Below are the code and all the weights of a small trained network. Each question names an input and a class and asks about switching units off, where a switched-off unit gives its printed mean instead of its output.

import numpy as np


def w(rows, s, z=0):
    codes = np.array(rows[::2]) - 128.0
    scale = np.full(codes.shape[1], s)
    scale[-1] = z or s
    return codes * scale


def norm(h):
    return h / np.sqrt((h * h).mean(-1, keepdims=True) + 1e-5)


def f(y):
    return np.maximum(y, 0)


def log_softmax(a):
    a = a - a.max(-1, keepdims=True)
    return a - np.log(np.exp(a).sum(-1, keepdims=True))


def net(x, mask):
    res = np.array(x, float).reshape(1, 2) / 4 @ E
    u = 0
    for l in range(4):
        y = f(norm(res) @ A[l][:, :-1].T + A[l][:, -1])
        res = res + np.where(mask[u : u + 3], y, B[l][:, -1]) @ B[l][:, :-1]
        u += 3
    return log_softmax(norm(res)[-1] @ U[:, :-1].T + U[:, -1])


A, B = {}, {}
E = w([
[55,85,95,94,146,73,217,253,209,194,124],'x0',
[42,226,163,228,147,117,131,95,108,241,108],'x1',
],0.005)
A[0] = w([
[138,101,220,216,148,159,53,112,107,117,130,236],'0.n1',
[207,48,135,95,33,112,64,83,30,152,170,253],'0.n2',
[125,164,50,134,50,181,254,206,171,140,149,170],'0.n3',
],0.0035,0.0004)
B[0] = w([
[102,2,142,67,43,89,184,180,125,162,124,239],'0.n1',
[90,154,192,181,64,75,170,117,166,239,130,251],'0.n2',
[119,238,192,84,190,53,125,63,57,98,33,237],'0.n3',
],0.0061,0.0035)
A[1] = w([
[226,203,199,79,169,66,118,132,43,116,29,185],'1.n1',
[252,58,39,32,108,102,104,176,217,28,180,251],'1.n2',
[135,152,127,88,134,85,225,161,187,170,66,40],'1.n3',
],0.0038,0.0012)
B[1] = w([
[155,99,87,141,83,132,108,88,107,181,135,247],'1.n1',
[22,150,128,141,133,82,71,146,109,165,184,240],'1.n2',
[184,119,153,105,123,254,148,148,128,52,90,254],'1.n3',
],0.0076,0.0041)
A[2] = w([
[12,127,107,135,159,89,79,125,142,161,129,224],'2.n1',
[106,107,71,82,208,56,217,245,200,95,3,2],'2.n2',
[71,191,138,230,221,69,104,167,95,155,86,133],'2.n3',
],0.0049,0.00066)
B[2] = w([
[71,171,79,69,207,110,90,170,179,69,157,214],'2.n1',
[154,95,199,189,1,73,107,40,96,204,105,253],'2.n2',
[121,92,79,98,137,115,44,125,97,87,185,206],'2.n3',
],0.0089,0.0048)
A[3] = w([
[69,59,156,119,74,143,192,239,229,138,183,227],'3.n1',
[140,157,3,90,151,77,27,104,54,102,66,84],'3.n2',
[100,109,172,22,118,186,136,128,90,161,83,254],'3.n3',
],0.0043,0.00074)
B[3] = w([
[137,176,44,116,254,229,134,202,133,81,114,203],'3.n1',
[143,133,118,103,213,156,179,229,215,75,169,252],'3.n2',
[203,119,38,183,156,171,138,106,100,150,94,236],'3.n3',
],0.0064,0.0037)
U = w([
[140,111,177,167,1,46,112,66,95,198,86,232],'0',
[62,161,107,92,189,86,50,187,164,90,208,193],'1',
[201,138,86,148,163,216,207,161,142,130,97,150],'2',
[140,143,178,127,131,90,197,119,172,76,123,3],'3',
],0.0093,0.0023)

Each question gives the input, the list of numbers given to net, and the class t.
The units are the neurons (one row each of A and B). Each row of codes is followed by its name. A weight is (code - 128) times the scale printed after its matrix; where a second scale follows, it is the last column's (A, B and U).
mask holds one flag per neuron, layer by layer. A switched-off neuron (its flag False) gives its mean, the last column of its row in B, instead of its output. The means were averaged over made-up inputs and are rounded, as every weight is.
A unit's drop is (log p(t) with every unit on - log p(t) with that unit switched off) / (log p(t) with every unit on - log p(t) with every unit switched off).
The circuit of an input: a set's keep is (log p(t) with only the set's units on - log p(t) with every unit switched off) / (log p(t) with every unit on - log p(t) with every unit switched off). Starting from all 12 units, units are removed one at a time, each time the one whose removal leaves the highest keep (on an exact tie, the one counted first), for as long as the keep stays at least 0.8.
units of the circuit, in order: the units of the circuit, biggest drop first
unit that matters most: the unit with the biggest drop
top k neurons: the k neurons with the biggest drops, biggest first
top k neurons in layer l: the k neurons of layer l with the biggest drops, biggest first
drop when u is switched off: that unit's drop, to one decimal
input [-5,7], class 1: units of the circuit, in order : (2.n2)
input [3,2], class 2: top 2 neurons : (1.n1; 0.n3)
input [-3,2], class 2: top 4 neurons : (2.n2; 0.n1; 0.n3; 1.n2)
input [3,3], class 2: units of the circuit, in order : (1.n2; 1.n3)
input [-2,-1], class 2: top 2 neurons in layer 0 : (0.n2; 0.n3)
input [-2,-2], class 2: top 2 neurons : (0.n2; 2.n2)
input [3,5], class 1: top 2 neurons : (0.n1; 2.n3)
input [3,-3], class 2: top 4 neurons : (1.n1; 0.n1; 0.n3; 1.n3)
input [-5,-7], class 1: top 4 neurons : (1.n2; 2.n2; 0.n3; 1.n3)
input [-5,-6], class 1: top 2 neurons : (1.n2; 0.n3)
input [-1,2], class 2: top 2 neurons : (0.n1; 2.n2)
input [-6,-8], class 1: top 4 neurons : (1.n2; 2.n2; 1.n3; 0.n3)
input [-3,-3], class 2: top 4 neurons : (2.n2; 0.n2; 0.n3; 3.n1)
input [5,0], class 0: unit that matters most : 2.n2
input [7,-6], class 0: top 2 neurons : (2.n2; 0.n3)
input [6,8], class 1: top 3 neurons : (2.n3; 0.n1; 2.n1)
input [0,-3], class 2: top 3 neurons : (0.n2; 2.n2; 1.n3)
input [6,-6], class 0: top 2 neurons in layer 2 : (2.n2; 2.n3)
input [2,-1], class 2: top 2 neurons : (1.n1; 2.n2)
input [-3,-8], class 1: units of the circuit, in order : (1.n2)
input [5,-3], class 0: drop when 2.n2 is switched off : 0.5
input [-2,4], class 1: drop when 1.n3 is switched off : 1.8
input [-5,8], class 1: drop when 1.n3 is switched off : 0.7
input [7,-4], class 0: drop when 2.n2 is switched off : 2.3
